Here is a tiny trained network, its code and every weight. The questions are about switching its units off for an input and a class, where a switched-off unit gives its printed mean instead of its output.

import numpy as np


def w(rows, s, z=0):
    codes = np.array(rows[::2]) - 128.0
    scale = np.full(codes.shape[1], s)
    scale[-1] = z or s
    return codes * scale


def norm(h):
    return h / np.sqrt((h * h).mean(-1, keepdims=True) + 1e-5)


def f(y):
    return y / 2 * (1 + np.tanh(0.7978845608 * (y + 0.044715 * y**3)))


def log_softmax(a):
    a = a - a.max(-1, keepdims=True)
    return a - np.log(np.exp(a).sum(-1, keepdims=True))


def net(x, mask):
    res = np.array(x, float).reshape(1, 2) / 4 @ E
    u = 0
    for l in range(3):
        y = f(norm(res) @ A[l][:, :-1].T + A[l][:, -1])
        res = res + np.where(mask[u : u + 3], y, B[l][:, -1]) @ B[l][:, :-1]
        u += 3
    return log_softmax(norm(res)[-1] @ U[:, :-1].T + U[:, -1])


A, B = {}, {}
E = w([
[125,140,124,70,65,143,250,97,240,144,213],'x0',
[168,117,148,105,169,139,166,254,100,198,55],'x1',
],0.011)
A[0] = w([
[131,44,102,50,79,163,148,107,176,78,131,124],'L0N1',
[105,147,168,87,73,126,77,123,190,81,91,5],'L0N2',
[63,137,93,150,31,145,103,31,65,1,145,113],'L0N3',
],0.0073,0.0031)
B[0] = w([
[200,189,184,179,125,136,55,159,143,118,44,190],'L0N1',
[61,165,93,148,97,227,184,93,141,95,8,127],'L0N2',
[153,45,46,91,39,205,115,186,172,99,154,254],'L0N3',
],0.012,0.009)
A[1] = w([
[115,126,157,75,143,87,179,182,133,148,69,46],'L1N1',
[255,103,132,84,145,32,66,123,94,172,168,252],'L1N2',
[73,64,82,204,185,89,66,64,95,28,78,185],'L1N3',
],0.0068,0.0022)
B[1] = w([
[110,66,101,122,132,181,103,129,67,81,126,212],'L1N1',
[185,161,102,90,51,142,119,94,186,6,165,253],'L1N2',
[50,134,220,182,159,111,75,198,77,132,110,243],'L1N3',
],0.014,0.0043)
A[2] = w([
[141,173,139,253,156,76,87,73,182,164,93,4],'L2N1',
[140,184,152,80,85,122,195,112,216,130,145,135],'L2N2',
[126,91,190,146,160,149,190,209,54,160,28,209],'L2N3',
],0.0076,0.0021)
B[2] = w([
[133,12,87,106,163,74,172,89,107,75,249,128],'L2N1',
[94,101,163,187,180,130,51,180,127,147,152,253],'L2N2',
[130,111,62,182,89,220,98,144,146,210,67,223],'L2N3',
],0.012,0.0059)
U = w([
[199,67,33,123,46,235,171,161,131,122,93,205],'0',
[90,138,167,208,121,140,66,249,175,166,141,252],'1',
[255,107,121,109,99,141,66,152,146,39,191,61],'2',
[69,201,197,86,155,49,210,97,95,187,180,3],'3',
[123,198,144,146,187,38,182,106,101,154,204,3],'4',
[40,206,124,129,237,89,200,69,111,181,208,3],'5',
[141,170,127,55,182,22,166,74,109,167,188,3],'6',
],0.0076,0.0032)

Each question gives the input, the list of numbers given to net, and the class t.
The units are the neurons (one row each of A and B). Each row of codes is followed by its name. A weight is (code - 128) times the scale printed after its matrix; where a second scale follows, it is the last column's (A, B and U).
mask holds one flag per neuron, layer by layer. A switched-off neuron (its flag False) gives its mean, the last column of its row in B, instead of its output. The means were averaged over made-up inputs and are rounded, as every weight is.
A unit's drop is (log p(t) with every unit on - log p(t) with that unit switched off) / (log p(t) with every unit on - log p(t) with every unit switched off).
The circuit of an input: a set's keep is (log p(t) with only the set's units on - log p(t) with every unit switched off) / (log p(t) with every unit on - log p(t) with every unit switched off). Starting from all 9 units, units are removed one at a time, each time the one whose removal leaves the highest keep (on an exact tie, the one counted first), for as long as the keep stays at least 0.8.
units of the circuit, in order: the units of the circuit, biggest drop first
k most important neurons: the k neurons with the biggest drops, biggest first
k most important neurons of layer l: the k neurons of layer l with the biggest drops, biggest first
drop when u is switched off: that unit's drop, to one decimal
input [7,-5], class 1: 2 most important neurons => [L2N2, L1N2]
input [-4,-8], class 0: 2 most important neurons => [L0N3, L2N2]
input [6,-5], class 1: units of the circuit, in order => [L2N2]
input [-3,3], class 2: 2 most important neurons => [L1N2, L0N2]
input [6,4], class 1: 4 most important neurons => [L2N2, L0N3, L0N2, L1N3]
input [-5,7], class 0: units of the circuit, in order => [L2N2, L1N3]
input [3,3], class 2: 4 most important neurons => [L0N2, L1N2, L1N1, L0N3]
input [2,1], class 2: 2 most important neurons => [L2N3, L0N3]
input [6,-3], class 1: 2 most important neurons of layer 1 => [L1N2, L1N1]
input [-4,6], class 0: 2 most important neurons => [L2N2, L2N3]
input [1,0], class 2: 3 most important neurons => [L0N1, L0N3, L2N1]
input [7,-6], class 1: 4 most important neurons => [L2N2, L1N2, L1N1, L0N1]
input [-4,-6], class 0: 2 most important neurons of layer 0 => [L0N3, L0N1]
input [-4,5], class 0: most important neuron of layer 0 => [L0N1]
input [-1,0], class 2: units of the circuit, in order => [L0N2, L1N2, L0N3]
input [2,2], class 2: 2 most important neurons => [L0N2, L0N3]
input [0,1], class 2: 2 most important neurons of layer 0 => [L0N2, L0N3]
input [8,3], class 1: 2 most important neurons => [L2N2, L0N3]
input [-3,7], class 0: 2 most important neurons of layer 2 => [L2N2, L2N3]
input [-3,-6], class 0: most important neuron of layer 1 => [L1N2]
input [8,-7], class 1: 2 most important neurons of layer 2 => [L2N2, L2N1]
input [6,-2], class 1: drop when L2N2 is switched off => 0.5
input [5,1], class 1: drop when L2N2 is switched off => 0.7
input [-3,-7], class 0: drop when L1N2 is switched off => 0.1
